Group, then class:
[-21   8  -8  -4   1   3   2  -5   8  10  12  18  -4  -4  -2   6  18  15
   5  -6   1   8  -4  -2 -24   0  30] : les.T
[ -3  18 -10   2  -2   0 -10   4   2   8   6  29  -6 -33  -1  -7  15  48
   4  -6  -8   7 -18  -3 -22   5   1] : vuzos.V
[ -2   5   0  -1   0  -4   3  -1   8  -1   7  16  -3 -11   6   6   4  29
   2  -1  -5  -8  -7  -1 -24  -2   3] : vuzos.V
[-25   9  -8  -3   1  -2   0  -2   2   5  12  31  -6 -12  -2  -2  17  20
   3 -12  -5   1 -10  -1 -29   2  27] : les.T
[-10   6  -7   1  -1   1 -13  -1   3   9 -19  16  -8 -29   3  -5  13  42
   1   0  -2  10 -10  -2 -24   5   6] : vuzos.K
[ -6   9  -5   2  -1   0  -1  -4   3  12   0   9  -4 -18   1  -1  19  20
   7   1  -1   8  -2   3 -23   1  19] : les.Q
[-11   8  -8  -7   3  -4  -3  -5   2   4  11  17 -12  -7   1   4   4  32
   1 -17  -1   3  -9   3 -29   0  16] : les.Q
[-11   9  -4  -8   0  -2 -14  -1   7  -4  26   8 -10  -4  -3  19   4  22
   1 -18   1  -4  -1  -3 -18  -4  16] : les.Q
[-15   6  -6  -7   3   3  -4  -6  13   8  15  18  -9  -8  -2  10  13  11
   6 -10  -8  -3  -4  -1 -20  -1  28] : les.T
[ -6   4   0  -3   1  -2   1  -7   5   6  18  10  -3   1   4   4  -2  28
   3  -8   0  -8  -7   0 -21  -3  17] : les.Q
[-14   8 -11 -10   2  -5  -8  -8   9   4   9  15   1  -6  -1   4  20  36
   8  -7   2   8  -9  -4 -25   1  10] : les.Q
[ -7  12  -8  -4   2  -8   0  -5   9  -1  14  17  -6 -21  -3   7   0  22
   5  -7 -13   4  -4  -3 -21   3   8] : vuzos.K
[ -5  11 -10   5   1   4 -25   7   1   4  -2  23  -7 -45  -2  -2  33  35
  11 -12  -5  14 -16  -4 -30   4  13] : vuzos.V
[-15   6  -5  -5   2  -4   4  -3   5   7  14  20  -7  -4  -1   0   9  12
   2 -12  -1   2  -6  -5 -32   0  33] : les.Q
[-19   3  -1  -8   1  -1  -2  -7   9  10  18  11  -6  -4  -3   2   2  12
   4  -8  -3  -4  -8  -1 -17  -4  24] : les.Q
[-14  10  -4 -10   2   2 -13   0   4   0  22  12  -9 -10   2  10   8  18
   3 -17  -3   2  -7  -1 -21   1  18] : les.Q
[ -6  12  -4   2   1   3  -7   2   7  -1  14  21  -8 -20  -1   2   9  38
   5  -1  -6   2 -12  -5 -13   5  -3] : vuzos.V
[-15   8  -5  -3   0   0  -4   5  10   0  12  19  -6  -2   3  10  15  32
  -2  -3  -3   4  -9  -2 -17   1  13] : les.Q
[ -3  11  -6   0  -1  -5  -3   0   5  -8  11  23  -9 -22   1   7  20  36
   5  -8  -5  -4 -16   3 -30   3  11] : vuzos.V

Group, then class:
[ -3  -5   7  12  -3  -3   8   1   3   2   8   1   4   0   2  11  -5   2
  -1   6  16   0  -2  -5 -11   2  -3] : U.B
[ -8   2   0  13  -1  -5   0  -2   5 -12   7  -3   4   1   1   2  -3  16
   1   5   8  -1  -1  -1  -8   1  -7] : U.N
[  4 -12  17  16   2 -10  -5  -3  -6 -10  -3  10   6  -3   4   4   3  -8
  -5   6  15  12   4 -19   8  -2 -14] : E.G
[ -5   5   3  17   7  -1   7  13   8 -31   9  13   8   1   2  -3  -1  16
  11   6  20  -3  -5   1  13  -1  -3] : D.X
[ -4  -3   4  13  -2  -1   0  -2   1 -16  19   2   3   1   5   8  -2  18
  -2   6   2  -3  -4  -3  -2   0 -10] : U.N
[ -3   8   3  16   3   0   6   9   2 -24  12   3   2   5   2   4   3  21
   8   5  12  -3   4   1   3  -2  -5] : D.H
[  6  -2  21  14  -8 -10 -12   9 -11 -11  -2   5   8   2   7  -1   4  12
 -11   8  31  -1   4  -4   4   8  -8] : D.H
[ -2  -9   7  18  -4   1   3  -2  -6 -13  -1  -1   2   2   3   3  10   9
  -7  -1   9   3   0  -7  -6   5  -6] : U.N
[  3  -6   4  10  -2   1  10  -4   8   2   0  -1  -1   1   0  21   9   8
  -8   3   3   9   6  -9 -11  -1 -18] : U.B
[ -8   2   8  34   3  -1   3  16  -8 -31  -4   3  10   4  12   3   5  14
   1   9  10   1   0   4  11   9  -3] : D.S
[  0 -10  10  14  -4  -3   5  -4   1   3  11   9   5   1   3  11   5   8
 -11  10   9   1   5 -11 -13   0   0] : U.L
[ -4   5   9  22   2   0   4  21 -11   3   9   7  11   7  12   1  -1   7
  -1  10  17   0  -3  -2   6   8  -9] : D.S
[ -1   3   6  19  -4  -6 -19   8  10 -12   3  -7   1  -2   8   4   2  21
  -3   5  11  -7  -1  11  -5  11 -14] : W.F
[  2   3  22  19  -2 -10  -8   7  -3  -9 -13   3   0   5   5  -3   9   5
  -5   5  21  -3  -1  -1   1   8  -7] : D.H
[ -1   1   2   9  -4  -7 -19  -5   2 -29   6  -8  -4  -1   5   0   1  25
  -3   3   1 -15   1  -2  -8   2 -11] : W.M
[ -1  10  13  22   8  -3   6  17   4  -9   2   7   4   5   1   7   6  19
   9   9  14   5   1  -3   9   0 -16] : E.C
[ -1  -2  11  11  -7  -6 -14   3   5 -31   0  -6   5   0  10   7   6  18
  -7   9   9  -9  -1   7   0  10 -22] : W.F
[-6 11 15 11  1 -3  0  2  0 -6  0  3  0 -2  2  7  4 16 -2  6 10  3  1 -3
 -6  4 -8] : U.B
[ -2   8   6  16  -3  -9  -4   8   3  -9  -5   7  -1   2   4   5  19  14
  -4   8  22  -1   5   3   1   4 -11] : E.G
[ -3   2   6  17   6  -2  10   9   3 -12  -6   7   4   3   3   1  13   7
  -4   9  14   3   1 -13   9   4 -13] : E.C
[ -6   5  14  24   2  -4   5  11  -6 -28   5   9  10   4   8  -1   6  18
   4   2  15   1  -5  -2  10   7  -3] : D.X
[  1   6  12  18  -2   2  -2  14  -1 -11   1   8   3   5   3  -2   8  11
  -3   9  19  -4   3   1   3   7  -6] : D.S
[  1   9   4  23   6  -1   3   7   9  -2  -9   6   0   3   7   5  15  13
  -4  11  15   4  -2  -4   8  -1 -16] : E.G
[  4   0  11  27  -8  -6 -12   6  11 -20  -9  -8  -1  -1   9   8  13  18
  -7   1  -1  -7   5   7  -4   5 -12] : W.A

Group, then class:
[  0   8  10  12 -13   0   2  12  12  -9  22   4   5   9  -2 -12   0   6
  -8   9   1  -3  -1   4  25  14   9] : ropez.Gogu
[ 0 17 20  8 -4  1 10 30 10  0  3  5 12  1  2  2 -1  6 -9  4 -8 -4  2 21
  3 -2  4] : Vodaz.Vasu
[ -3   5   1   6  -1   7  25   8  -1   3   6  -2   5   2  -3 -14   5   6
  -4   9  -6   2 -20   6  -9   2   8] : Bafo.Vepot
[  7  11  13   5  -6  -3 -10  11   8   1   8   3   4   4   4 -21   8   2
   2   0   8  -3  -6  -2  14   1  32] : ziba.kodif
[  0  -3   8 -18  -3   2  17   3  -2  -1  13   0  -6   6  -1 -12  -3   5
 -16  10  -2   3 -19 -21  -5  11   8] : Bafo.nopi
[  0   8  21  -8  -1   2  17  13  -3  -3  18   2  10   3  -1 -24   1   5
  -3   6 -11   0  -8  -6  -1   6  18] : Bafo.Vepot
[ -4  -2 -11   2   2  -2  23  -1  -3   2   7  -1 -11  -3  -3   6  -2   7
   0   2 -10   2  -9 -30   2   1   5] : Bafo.Vepot
[  8   0  10  13   6  -4 -14  -8  -2   1   0  -1  -8   4  -6 -39   1  -1
  15  15   0  -3  -3 -12   8   4  14] : ziba.Muki
[ 0 19 16 -6 -5  2  9 31  4 -1  9  5 14  5  3 -5  7  8  1  8  3 -3 13 14
  5 -1 14] : Vodaz.Zop
[  1   6   8 -14  -8  -5  25  -1   2  -3  -7  14  -2  -1  -4  -4  -3   6
 -15   4  -8   5 -11 -12  -1   4   8] : Bafo.nopi
[ -2  -6  -3   3   8  -1  15   2   2  -3  13  -6  -5   6   1  -6  -3  10
   0   7   5  -1 -19 -20   5   3   5] : ropez.guf
[  5   0   1   4   1  -2  31  27   6  13   1   8 -10  -1  -3  -6   0   5
 -21   3  -6   3  -1   3   6   8  14] : Vodaz.Vasu
[  2   6  12 -18  -3  -5  18   4   7  -3 -15   6   3   5  -2 -11  -1   3
  -8   2 -10   0  -6  -7   5  11  10] : Bafo.nopi
[ -2   0 -10   4  -6  -3  -8   7  -2  -2   9  -6 -15   8   2   9   9   6
  -6   4   2   0   2 -16   4   8   8] : ropez.Gogu
[  2   3  -3  -6  -5   9   1   1   1 -11  15   8  -7   7   3  -1  -2   3
  15  15   0  -3  -4  -5  24  12  11] : ropez.Gogu
[ 12  -5  26  -2  -8   1  -2  -1   9   7  13  -1  13   3  -4   2  -3   5
   0   7 -12   3   4   6  14   6   5] : ropez.guf
[  2   6  -1   0  -3   7  11   8  -3 -10  11  11  -4   4   3 -14  -4  -6
  -4  -8  -9   1  -4 -15  -2   7  10] : Bafo.Vepot
[  9  11  43 -23 -12  -1  -3  21   4  -4  13   6   7   8  -2 -27   1   3
 -10  13 -10   9 -12   7   8  13  27] : Bafo.nopi
[  0  -2 -27   8  -4  -3   3  -6  15   0  16 -10  -4   7  -8  13  -1   9
   0   8   1   0  -5 -33   9  16  -1] : ropez.guf
[ -7   8  -1   3   4   6   8  -4  -4 -16  11   1  -5   1  -9 -12  -4  -4
  -3   0  -7   3  -9 -27 -10  -2   1] : Bafo.Vepot
[  1  -7  -8   6  -2  -5   6  -1   0  -3   8   1 -11  13  -3  12  -2   4
   6  10  -2  12 -20 -14  22   6   7] : ropez.guf
[  2  21  30   1  -4  -1  19  36   5   1   1   7   9   4   2 -12   2 -23
 -21   1   0   0   5  17   6   2  16] : Vodaz.Vasu
[  3   5   8  -3  -4  -7   5  13  13  -3  13   3  -5   7   1 -17  -6   5
   0   8  -1  -3  -1  -1   7   5  11] : ropez.Gogu
[  0  17   9   4  -6  -1  42  20   3   3   2  -5   6   9   7  -8  -5  10
 -22  13   0  -1 -14  -1   2   2   9] : Vodaz.Vasu
[  2   9  12  13   1  -3   5   3   6   0  -6   2  16   8  -2 -27   1   3
   5  13   3   0  -6  15   6  -6   3] : ziba.kodif
[  7  -1   4  -6  -9   1   3   2  14  -2  12   3   9   9  -6 -14   0   8
  -5   3  -6  -2  -5  -2  18   8  11] : ropez.guf
[ -2  20  28   1  -3   2  -5  45  14  -2   4   2  -3   3   7 -22   5  10
 -25   2  -5   0   8  16   3   5  17] : Vodaz.Vasu
[  6   5 -14  -2  -2   1  -7  10   3  -6  17   3 -14  14   2 -41  -6   8
   2   8   3   1  -4 -12  14  11  17] : ropez.Gogu
[  0   9  16 -14  -3  -5   6  11   9  -3   8   6  11  -2   3  -8   0   5
   0   0 -23   7  16  -3   0   8  16] : Bafo.Vepot

Group, then class:
[  5  -1   0  -2   1   2  -2  -5   0  10   8   2   4 -15  -1   9   1   1
  13  -4  -1 -15   2  -2   3   7   0] : <49>.dadam
[  7  -2   5  -6  11   3  11   2 -10 -10  -1   2   1   2  -3   9   0   1
   9   3  -4 -23   8   1   8   8   3] : <49>.dadam
[  0  -5   1 -12   4  -1   7  10   0  -3   6   0   0   5   3   8   1  -1
  -3  -4  -2  -5   0  -1  -9  -2  -2] : <52>.retem
[  4  -4   8  -7   7   2  10  -1   8  -3  -7   1  -1  -2   3   2   2   3
   7  -8  -1 -17   1   1   3   9   4] : <49>.dadam
[ -2  -6  10 -10   0   4   0  -6   4  -2  -6  -3   2   5   1   3   2  -7
   3 -13  -3   4  -4   0   4  -2   5] : <52>.retem
[  8  -2   2 -14  -1   3   8   8   0 -15 -13   3   1  -5  -1   5   4   3
  -9  -2 -10  -4  -6  -2   3  -2  -3] : <52>.retem
[  4  -3   3  -9  -4  -5  -9  -2  -3  -4   2  -2   8   3   1   2   5  -9
 -15   1  -2   1 -11   3 -10  -3  -3] : <52>.zuga
[  6  -4  -3  -8  -3  -1   3   4  -5  -6 -26  -2   8   5   6   4   2  -1
  -3   2  15   1  -5  -8   2   6   6] : <52>.retem
[  7   4  -4  -6  -3   2  -5   0   1   0   5   1   6   3  -1   8  -1   3
  14  -1  -3 -13   7   0  -1   1   5] : <49>.dadam
[  2  -3  -5  -9   4   1   1  -1   0   5  13   4  11   5   6   8   4  -6
   9  -5   5  -9 -10  -2  -4   3  -2] : <52>.retem
[ -4   0   6  -3   3   7  11  -8   2  -4  -9  11   3   1 -11   0  -2   2
   8   2  -7  -8   0   1   8  11   5] : <49>.dadam
[  7  -2  13 -11  -6  -2  -1   2   1  -3   2   3   7   1   9   9   3  -2
   2 -11  -8 -11   3  -1  -1  -5  -1] : <52>.retem
[  2   3  -3 -10   7   2   7  -3   7  -1   0  -5   1   4  -2   4   1   2
   5   3   0 -10   8   2   2  12   4] : <49>.Nas
[  5  -3   2  -4   3   5  10   5  -4 -12  -1   6   4  -6  -2   4  -1   0
   7   9  -3 -15  -1   2   6  12   4] : <49>.Nas
[ 10  -3  14 -12  -4   9  11   6  -5 -10 -30 -15   1  -1   5   0   2  -3
   6  -3  -4 -15   3  -1  10  12   5] : <49>.dadam
[ 10  -6   4  -8   0  -8   1   1  -2  -6 -15   0   1   4   2  -1   4   1
   0  -4  -6 -11   0   3   2   4   6] : <49>.dadam
[ 3 -6 -1 -8  1  0  2  1 -2 -2 -5 -1  5  1  3 -1 11 -5  0 -4  2 -3 -7  3
 -5 -1  4] : <52>.zuga
[  6  -1   8  -7   3   6   5  -1   5  -5  11  12   4  -6   3   8   4   5
   5  10   2 -23  -1  -1   5   8   1] : <49>.Nas
[ 10  11  -1  -6  40  -2   1  -7 -14  -6  -9  -6  25  -2  -3   5   3  -2
  -2  -8  -8 -10   1   7   3  -5   1] : <52>.retem
[  9   4  -4  -6   3   1   3  -3   0   1   9   0  11   2   1   5  -2   1
  11  -1   8 -13   1   5  -4   5   1] : <49>.Nas

Group, then class:
[ -1   5 -13  -1   1  -6   7  12   4  -1  -5   0   5   8   7  -1   1   2
  -2   7  -7  -6  -9   1   7  -5  -1] : dor.lesa
[ 6  0  6  0 -2 -8  3  6 -6  1  6  0  2 -7  2  6 -3 -3  5  2 -5 -5  2 -2
 -3  2 -4] : Rati.taz
[-2  4 -4  3 -2 -9  1  4 -4 -4  2  0 -1  5 11 -1 -3 10 -2  4 -7 -5  1 -5
  7 -1 -1] : dor.logu
[ 0  2  0 -9  1 -7  3 16 -7 -6 -5 -4 -2 11  2 -3 -3  3  0  3  2 -5  8 -9
  1  2  3] : Rati.fis
[ -8  10  -9 -11   2  -5   4   6  -1  -4   2  -5   0   9   4  -3  -4   4
   0   8   1  -6  -3  -4  11  -7   3] : dor.lesa
[  7  -2  -2   8  -4  -8  -1  11  -1  -3   0  -6   1  -7  -2  -3  -4  -2
   1  -2  -1  -5   4 -10  -5   4   2] : Rati.taz
[-5  1 -6 -2 -8 -4  3 12 -1  2  2 -5 -4  8  1 -3 -2  0 -2  2  2  0 -3 -8
  5 -3  1] : dor.lesa
[  1  -1 -10   2   4  -3   1   9  13  -5   1  -1  -5   7   7   0  -1   9
   1   4   5   2 -11   2  18  -4   0] : dor.nanib
[ 4 -1  4 -5  1 -2  0 12 -4 -4  0 -3  1  7 -2 -2 -5 -1 -7 -5  0  2  8 -4
  0  5  0] : Rati.fepek
[  6 -11   4   1   0  -7   0   1  -7  -2   2  -1   0   2   5   3  -1  -3
   0   0  -5  -3   4  -5  -4   3  -5] : Rati.taz
[  8  -1   2   4  -3 -10   3  14  -7  -1   1  -6   6  -8  14   2  -4   6
  -4  -2 -13  -2  13  -4  -6   2  -1] : Rati.taz
[  0   0   2  -2   1  -6   3  15  -6 -10  -3   0  -6   9   3  -2  -1  -5
  -6   2   5  -4   3 -12   0   2   0] : Rati.fepek
[  4  -3   3   0  -2  -8   6  15  -7  -7  -3  -2  -2   9  -5   1  -2 -12
  -2  -1  -4  -5   4  -4  -1   2  -5] : Rati.fis
[-4  3 -6  7  1 -2  0  3 -2 -3  0 -6 -1  3  6 -2 -4  6 -1  6  0 -2 -3 -5
  4 -3  0] : dor.nanib
[-1  2 -8 10 -4 -1 10  2 -1 -5  1 -3  2  0 10 -2 -3  9  0  3  6 -4 -7 -1
  3  3  0] : dor.logu
[-7  2 -6  4  0 -9  5  7 -2 -5 -1 -1 -1  7  8 -2  0  3 -9  7  2  0 -3  0
  6 -9  1] : dor.lesa
[-6  6 -6  2 -3  2 -1 11 -4  4  2 -6  2  5  2  0 -3 -2  4  5  2 -4  1 -5
  5 -4  6] : dor.lesa
[-1  6 -6  8  1  1  4 -3 -1  0  1 -6  2 -4  7 -3 -4  9  2  4  7  0  1 -1
  6 -7  1] : dor.nanib
[ 2  2  4 -6  0 -6  0 17 -8 -9  1 -5  3  8  5 -4 -6  2 -2 -3 -1 -7 10 -6
 -4  4  1] : Rati.fis
[ -3  -2  -1  -8  -2  -9   4  16  -2  -9  -2  -3   1   4   5  -3  -3   0
  -3  -5  -2  -4   7 -13  -4   1   1] : Rati.fepek
[  9   0   3  -3   0 -10   4  12  -3  -1   0   1   0  -2   5   1 -10   3
  -6   1   0  -3   3  -1  -5   4   1] : Rati.taz
[ 0  1 -8  6 -3  3  7  5 -3 -1  4 -3 -1 -2  6 -4 -1  8 -3  1  1  2 -3 -5
  8 -4  2] : dor.logu
[  2  -3  -8  -4   1  -5  -4   8 -11  -6   4 -11   1   9  -1  -2  -5 -11
  -2   3  -1  -3   9  -6  -6   4   3] : Rati.fepek
[  8  -6   1   9   3 -13   1   9  -6  -3   8  -9   1  -4   4   2  -2   0
  -1  -2  -1  -1   4  -6  -8   3  -2] : Rati.taz
[-3  1 -2 -6 -1 -1  1  8 -7  1 -2 -6 -1  6  0 -2 -2 -6 -4 -1  8 -1 11 -4
 -3  5  2] : Rati.fepek
[-3  5 -4 -2 -1 -5  2 -1  2 -1 -2  0  1  7  8  0  3  6  1  2 -6 -4  0  0
  9 -5  3] : dor.lesa
[  1  -1  -8  12   5 -10   4   8  -6  -6   5  -6   1  -5  13  -2   1   8
 -10   7   3   3  -3   2   2  -7   0] : dor.logu
[-6  2 -6 -5  1 -3  2  6 -3 -2  2 -7  1  5 10  3 -4  9  2  2 -3 -3  2 -1
  4 -6  2] : dor.logu
[ 2  0 -6  5  3 -4  1  9 -1 -8  3  0 -5 14  0 -1 -3 -1 -2  5  2 -1 -9  0
  7 -3 -1] : dor.nanib
[ 4  2 -4  9 -3 -3  1 13 -3  0 -1  9 -3  0 -1 -3  0  4  2  7  5 -3 -4 -5
  7 -3 -2] : dor.nanib
[ -4  11  -7   8  -3  -4   1  13  -5  -4   1   3  -1   5   3  -3  -4   1
  -4   8   0  -4  -1 -12   5  -6   1] : dor.lesa
[ 0 -1  4 -1  1 -3  2  9 -5 -4 -3 -3  1  4  0 -3  2 -3 -3 -1  1  1  5 -5
  0  2 -1] : Rati.fepek
[ 2 -2  0 -4  0 -7  2 13 -7 -9 -2  0  0 11  9 -1  4  1  2 -2 -2 -6  9 -3
 -6  2  4] : Rati.fepek
[ 9 -2  1  7 -2 -8 14 15 -4 -5 -1 -2 -1  2 -3 -1 -4 -9 -9  3 -1 -2  3 -7
 -8  4  0] : Rati.fis
[-2  2  0 -5  0 -2  0 11  4 -6 -1 -1 -2  4  1 -1 -1 -6 -1  0 -3 -4 12 -6
  0  0  4] : Rati.fepek

Group and class of each row:
[ -1  12   3   1   0  -1   2 -11  -3   4   8  -1  18  -1   1   1  -8  -4
   0  -5  -4  24   0   0  -2   3   0] : R.kir
[  3  16   4  -3   0  -1   5   8   2  -2   6  -9 -17   1   9  -7 -18  -1
   4   1  -6  19   1   4   4 -12 -13] : J.fod
[ -1   3   5  -1   1   4   0   8  11  -4   0   4 -15   5   4  -1  -9   3
   4   1  -5   1  -2  -1   3  -7  -7] : J.Bop
[ -3   6   5   4   0   6  -4   5   4  -2  -7  -4 -16  -1   4  -3  -5  -6
  13  -5  -5   6   3   4   4  -3 -15] : J.zumev
[ -3   1   4   5   3   5  -2   6   4  -1  -3  -1 -18   0   1  -8 -10  -9
   0   0  -2   2  -5   2   4  -4 -11] : J.zumev
[  6  10 -14   4   4   2   3  -5  34   9  -1 -19   3   2   5   8 -19  -1
   2   3  -3  29   0   2   2   2 -22] : Y.Rek
[  0   1  -2  -5  -1   1  18  17   2   5  -4  -7 -14   2   7   3  -1   4
  -2   2  -7   9  -2  -5   3   2  -7] : J.fod
[  3   4   2  -2   0  -8   9  11   4  -3  -3  -2 -14  -3   6   0  -7   3
   3   0  -8   7  -1   2   0  -3 -15] : J.fod
[  3  24   2   9  -4  -2   7  -5  -6  -7  -7  -4   1   3   9   3  -9   3
   4   2  -1  14   1   2   3  -3 -16] : R.pok
[  4  16  -6   2 -10  -4  -2  -1  -8 -10  -6 -26   5  -5   4   9 -11  -1
   2  -1   4  28   1   0   1   4 -22] : Y.sis
[  0  16   2   6  -4  -2  14  -3  -1   6  -7 -16   4   4   8   4 -14   0
  -5   2   4  28   6  -2  -4   5 -10] : R.pok
[  5  26  -4  -1 -18  -4   7  -6  -7   1  -2 -31  -3   8   7   8  -6  -2
  -5   3  -1  32   9 -11  -8   2 -11] : R.metil
[ -5  -3   4  -8   7  -1  10  18   9  -3  -2  -4 -19   2  12   5  -6   4
   3  -4  -4  -2  -5   4   4  -8 -16] : J.Bop
[  1  20   1   6  -3   3  12  -1 -12   3   1 -23  -2   1  13   4   2  -6
   7   0   1  25   5  -3   3  -2 -11] : R.metil
[  4  38   3   2  -9   4  16  -2  -3   4   1 -34 -10   3  19  15  -5   5
   5   2  -2  39  -1  -4   1   3 -18] : Y.Rek
[  9  23   2  -2  -7   5   2   7  -4   1   6 -18  -5   2  10   9  -4  16
  -1   5  -4  25  -1   0   2   0 -22] : Y.sis
[  6  22   2  11  -3  -3  23  -9  -4   8  -1 -15  -1   4  16   1  -4  19
   0   2   2  22   2  -2  -1 -12   1] : R.pok
[  3  10  -4 -11 -14   2   6   5  -1   2   2 -21 -16   1   5   8   2  21
  -6  -1  -8   5  -2  -5  -2   1  -4] : Y.fozo
[ -2  14   1   0  -1   4   0   6   0  -1   1  -7 -12   2   6   5   3  -3
   4   2   0  13  -6   3   4  -4 -12] : J.zumev
[  1  -1   1  -4   8   4  -1  -3   8   0  -1   8 -14   2   0   1  -7  10
   4   1  -4   1  -6   2   4  -5   2] : J.Bop
[  3  18   1  10  -6   5  14   0 -14   5  -9 -23   4  -1   8  -2  -5  -1
  -5   3   1  27  13  -7   2   4 -10] : R.pok
[ -4 -15  -2  -4   3   0   1   8  12  -8 -11   6  -3   1   5  -2 -17 -12
   9  -4  -6  -3  -2   5   5  -5  -6] : J.Bop
[  4  18   2   4  -7  -3  10  -2  -8   7   4  -8   7   3   1   4 -12   5
  -7  -1  -5  22   7 -10  -3   6 -12] : R.kir
[  5  -7  -2   6   9  -4 -12   5   4  -6   0   5 -11  -1  -3   0   0  -6
   3  -1   0  -3  -6   8  -1  -6 -16] : J.zumev
